Here is a tiny trained network, its code and every weight. The questions are about switching its units off for an input and a target symbol, where a switched-off unit gives its printed mean instead of its output.

import numpy as np


def w(rows, s, z=0):
    codes = np.array(rows[::2]) - 128.0
    scale = np.full(codes.shape[1], s)
    scale[-1] = z or s
    return codes * scale


def f(y):
    return np.maximum(y, 0)


def softmax(a):
    e = np.exp(a - a.max(-1, keepdims=True))
    return e / e.sum(-1, keepdims=True)


def log_softmax(a):
    a = a - a.max(-1, keepdims=True)
    return a - np.log(np.exp(a).sum(-1, keepdims=True))


def net(x, mask):
    ids = ['ΓΔΘΠΦαεζλστ'.index(c) for c in x.split()]
    T = len(ids)
    res = E[ids] + P[:T]
    u = 0
    for l in range(2):
        r = res
        for j in range(2):
            rows = slice(3 * j, 3 * j + 3)
            q, k, v = (r @ M[l][rows].T for M in (Q, K, V))
            z = softmax(np.where(np.tri(T) > 0, q @ k.T / 3**0.5, -1e9)) @ v
            o = O[l][rows]
            res = res + np.where(mask[u + j], z, o[:, -1]) @ o[:, :-1]
        u += 2
        y = f(res @ A[l][:, :-1].T + A[l][:, -1])
        res = res + np.where(mask[u : u + 16], y, B[l][:, -1]) @ B[l][:, :-1]
        u += 16
    return log_softmax(res[-1] @ U[:, :-1].T + U[:, -1])


Q, K, V, O, A, B = {}, {}, {}, {}, {}, {}
E = w([
[167,120,107,153,207,137,66],'Γ',
[61,100,82,187,130,134,128],'Δ',
[82,120,120,121,93,77,45],'Θ',
[137,201,164,183,111,153,186],'Π',
[110,249,93,59,153,142,199],'Φ',
[165,111,128,110,91,63,134],'α',
[42,191,170,134,203,167,85],'ε',
[106,115,240,169,71,150,101],'ζ',
[128,97,156,48,107,190,123],'λ',
[173,115,132,129,76,102,134],'σ',
[124,113,129,27,116,128,86],'τ',
],0.018)
P = w([
[146,249,94,152,78,124,1],'0',
[138,116,122,137,114,144,143],'1',
[140,133,120,141,107,143,131],'2',
[148,119,120,150,116,160,123],'3',
[114,70,152,201,156,73,170],'4',
[122,64,154,204,149,90,168],'5',
],0.0087)
Q[0] = w([
[206,118,130,36,1,146,99],'L0H1',
[149,222,46,75,121,250,65],'L0H1',
[113,103,136,94,199,98,206],'L0H1',
[147,174,128,248,112,39,173],'L0H2',
[187,146,123,108,106,172,185],'L0H2',
[150,168,143,119,134,65,124],'L0H2',
],0.0074)
K[0] = w([
[167,180,164,98,2,121,64],'L0H1',
[111,255,76,98,149,139,19],'L0H1',
[131,85,101,4,151,169,220],'L0H1',
[172,13,146,223,76,51,164],'L0H2',
[186,212,164,92,149,114,131],'L0H2',
[126,85,80,133,115,60,146],'L0H2',
],0.0065)
V[0] = w([
[170,119,206,218,136,75,139],'L0H1',
[129,106,202,163,112,149,156],'L0H1',
[73,174,139,99,125,2,103],'L0H1',
[133,97,144,88,187,98,82],'L0H2',
[199,109,100,78,126,122,148],'L0H2',
[90,61,199,91,158,134,170],'L0H2',
],0.0068)
O[0] = w([
[82,195,165,122,95,171,136,110],'L0H1',
[127,122,33,117,47,195,170,115],'L0H1',
[105,85,254,144,57,98,115,211],'L0H1',
[90,140,147,89,150,168,6,144],'L0H2',
[187,123,143,110,84,145,164,4],'L0H2',
[128,212,152,60,96,178,29,53],'L0H2',
],0.0069,0.0039)
A[0] = w([
[161,135,185,106,161,97,94,130],'L0N1',
[177,177,147,254,91,148,218,2],'L0N2',
[140,196,136,61,112,158,145,160],'L0N3',
[117,91,56,62,113,192,113,106],'L0N4',
[113,147,74,25,96,203,105,39],'L0N5',
[149,156,178,106,115,141,96,38],'L0N6',
[116,167,123,125,164,141,193,41],'L0N7',
[167,73,153,118,203,163,157,147],'L0N8',
[131,153,163,220,148,126,192,77],'L0N9',
[119,174,122,97,141,98,180,89],'L0N10',
[100,164,127,105,168,110,147,115],'L0N11',
[168,93,79,73,98,181,126,100],'L0N12',
[117,173,98,109,142,54,160,91],'L0N13',
[165,91,81,93,155,187,100,147],'L0N14',
[135,18,74,211,171,103,133,160],'L0N15',
[204,95,107,106,87,116,161,154],'L0N16',
],0.0085,0.0028)
B[0] = w([
[147,169,95,63,102,169,102,241],'L0N1',
[206,115,93,111,160,233,160,240],'L0N2',
[103,186,180,127,168,46,177,170],'L0N3',
[136,147,86,96,215,66,123,179],'L0N4',
[129,140,133,73,194,67,182,169],'L0N5',
[129,158,161,85,61,205,182,164],'L0N6',
[150,85,129,134,147,70,115,167],'L0N7',
[193,141,138,92,97,86,1,191],'L0N8',
[186,142,110,105,178,204,112,236],'L0N9',
[118,73,166,83,117,113,201,156],'L0N10',
[98,124,175,94,141,119,124,217],'L0N11',
[150,188,144,102,172,70,150,173],'L0N12',
[87,123,174,154,138,127,154,161],'L0N13',
[170,144,94,115,228,43,93,185],'L0N14',
[86,222,36,247,116,142,123,253],'L0N15',
[159,233,123,141,92,87,108,211],'L0N16',
],0.006,0.0033)
Q[1] = w([
[182,152,167,141,76,131,121],'L1H1',
[138,17,246,104,67,200,71],'L1H1',
[167,194,74,68,118,101,58],'L1H1',
[178,170,165,29,74,191,106],'L1H2',
[187,66,214,45,163,99,139],'L1H2',
[177,100,254,61,85,148,57],'L1H2',
],0.0051)
K[1] = w([
[161,255,209,169,173,152,36],'L1H1',
[183,79,171,115,131,33,48],'L1H1',
[161,178,61,228,37,141,112],'L1H1',
[146,195,216,113,178,93,50],'L1H2',
[104,255,232,62,118,25,168],'L1H2',
[84,206,116,86,112,96,12],'L1H2',
],0.005)
V[1] = w([
[154,117,105,167,192,208,129],'L1H1',
[53,109,99,86,144,112,114],'L1H1',
[198,89,136,2,79,178,123],'L1H1',
[124,90,84,114,85,166,93],'L1H2',
[185,48,136,79,79,128,125],'L1H2',
[88,62,147,112,154,120,84],'L1H2',
],0.0062)
O[1] = w([
[175,119,75,57,97,126,98,151],'L1H1',
[187,115,125,233,217,123,53,140],'L1H1',
[56,95,95,92,130,25,67,26],'L1H1',
[129,115,75,80,129,157,19,80],'L1H2',
[213,252,125,97,78,229,25,2],'L1H2',
[185,53,89,94,96,151,228,133],'L1H2',
],0.0047,0.0059)
A[1] = w([
[254,124,118,124,38,78,131,252],'L1N1',
[144,95,120,212,169,171,128,157],'L1N2',
[178,72,105,102,204,112,185,6],'L1N3',
[143,129,170,102,141,113,154,1],'L1N4',
[95,158,153,173,129,107,179,99],'L1N5',
[181,97,147,113,160,136,55,67],'L1N6',
[144,169,157,150,184,127,44,218],'L1N7',
[125,105,138,18,150,109,214,68],'L1N8',
[172,179,206,121,102,71,166,119],'L1N9',
[50,96,98,162,73,99,91,11],'L1N10',
[31,130,139,107,72,41,101,219],'L1N11',
[107,107,188,85,82,132,157,42],'L1N12',
[104,169,111,172,44,78,103,231],'L1N13',
[145,90,175,86,131,157,92,118],'L1N14',
[158,174,91,114,206,29,149,8],'L1N15',
[112,100,115,98,144,87,160,47],'L1N16',
],0.0084,0.0025)
B[1] = w([
[98,109,143,92,122,75,211,229],'L1N1',
[91,184,116,59,89,90,97,236],'L1N2',
[173,134,165,199,120,133,94,188],'L1N3',
[117,138,109,130,134,154,105,152],'L1N4',
[143,124,154,127,86,188,95,215],'L1N5',
[151,165,192,137,75,170,134,163],'L1N6',
[166,152,167,50,118,43,147,255],'L1N7',
[116,124,24,171,175,181,100,209],'L1N8',
[66,146,48,126,138,146,166,210],'L1N9',
[183,118,162,145,227,186,84,159],'L1N10',
[163,74,140,118,161,141,146,222],'L1N11',
[45,101,146,120,100,164,85,153],'L1N12',
[147,59,101,167,154,152,172,205],'L1N13',
[148,94,214,75,119,155,113,161],'L1N14',
[120,125,94,187,2,129,68,200],'L1N15',
[120,96,102,167,145,97,72,159],'L1N16',
],0.007,0.0065)
U = w([
[149,139,111,102,123,147,133,78],'Γ',
[190,178,119,111,154,188,160,79],'Δ',
[89,117,152,120,2,189,93,153],'Θ',
[94,117,81,83,102,133,124,18],'Π',
[99,114,117,123,67,57,218,167],'Φ',
[25,181,161,68,181,115,140,253],'α',
[182,34,141,174,160,137,94,205],'ε',
[51,154,69,185,118,161,118,68],'ζ',
[157,197,98,132,89,82,78,149],'λ',
[101,127,76,65,122,160,126,70],'σ',
[161,120,155,57,71,119,112,11],'τ',
],0.0076,0.0028)

Each question gives the input, a string of symbols that net reads in full, and the target symbol t.
The units are the heads (3 rows each of Q, K, V and O) and the neurons (one row each of A and B). Each row of codes is followed by its name. A weight is (code - 128) times the scale printed after its matrix; where a second scale follows, it is the last column's (O, A, B and U).
mask holds one flag per unit, layer by layer, with each layer's heads first. A switched-off unit (its flag False) gives its mean, the last column of its rows in O or B, instead of its output. The means were averaged over made-up inputs and are rounded, as every weight is.
A unit's drop is (log p(t) with every unit on - log p(t) with that unit switched off) / (log p(t) with every unit on - log p(t) with every unit switched off).
The circuit of an input: a set's keep is (log p(t) with only the set's units on - log p(t) with every unit switched off) / (log p(t) with every unit on - log p(t) with every unit switched off). Starting from the 12 units with the biggest drops (on a tie, the unit counted first), units are removed one at a time, each time the one whose removal leaves the highest keep (on an exact tie, the one counted first), for as long as the keep stays at least 0.8.
units of the circuit, in order: the units of the circuit, biggest drop first
most important unit: the unit with the biggest drop
top k neurons: the k neurons with the biggest drops, biggest first
top k neurons in layer l: the k neurons of layer l with the biggest drops, biggest first
which heads matter: for each layer, one digit per head in row order, 1 if its drop is at least 0.15 and else 0, layers parted by /
drop of u: that unit's drop, to one decimal
input ε ε ζ ε Δ, target ζ: units of the circuit, in order => [L0N15]
input α τ ε τ τ, target τ: units of the circuit, in order => [L1H2 L0H2 L1N14 L0N15]
input σ Γ ε λ ε ζ, target Θ: units of the circuit, in order => [L0H1 L0H2 L1N12]
input α Δ Γ, target λ: which heads matter => 00 / 00
input Φ ε λ τ, target Φ: which heads matter => 11 / 00
input ε ε λ, target ε: which heads matter => 01 / 01
input Φ α α λ, target Φ: which heads matter => 01 / 00
input Δ ε λ Θ, target ε: which heads matter => 00 / 01
input ζ ε α σ ζ, target Θ: which heads matter => 10 / 00
input ζ α ε λ, target ζ: top 2 neurons => [L1N8 L0N5]
input Θ ε ε τ, target Θ: top 2 neurons => [L1N12 L0N6]
input σ λ Π λ, target σ: which heads matter => 01 / 10
input ε Γ Δ, target ζ: which heads matter => 00 / 00
input λ σ α λ, target λ: most important unit => L0H1
input τ Δ λ σ, target Φ: top 2 neurons in layer 0 => [L0N16 L0N9]
input α Γ λ, target α: which heads matter => 11 / 00
input Θ ε λ, target Θ: which heads matter => 10 / 00
input τ α α λ, target τ: top 2 neurons => [L0N8 L1N14]
input Δ Θ λ, target Δ: top 2 neurons in layer 1 => [L1N8 L1N2]
input ε τ α λ, target ε: top neuron => [L1N2]
input τ ε ε ε ε τ, target ε: top 2 neurons in layer 1 => [L1N2 L1N11]
input α ε λ, target α: drop of L1H1 => 0.1
input ε λ σ σ, target Φ: drop of L1N15 => 0.0
input Φ λ Π, target Δ: drop of L0N2 => 0.7
input Θ Δ λ λ, target Θ: drop of L0N6 => 0.2
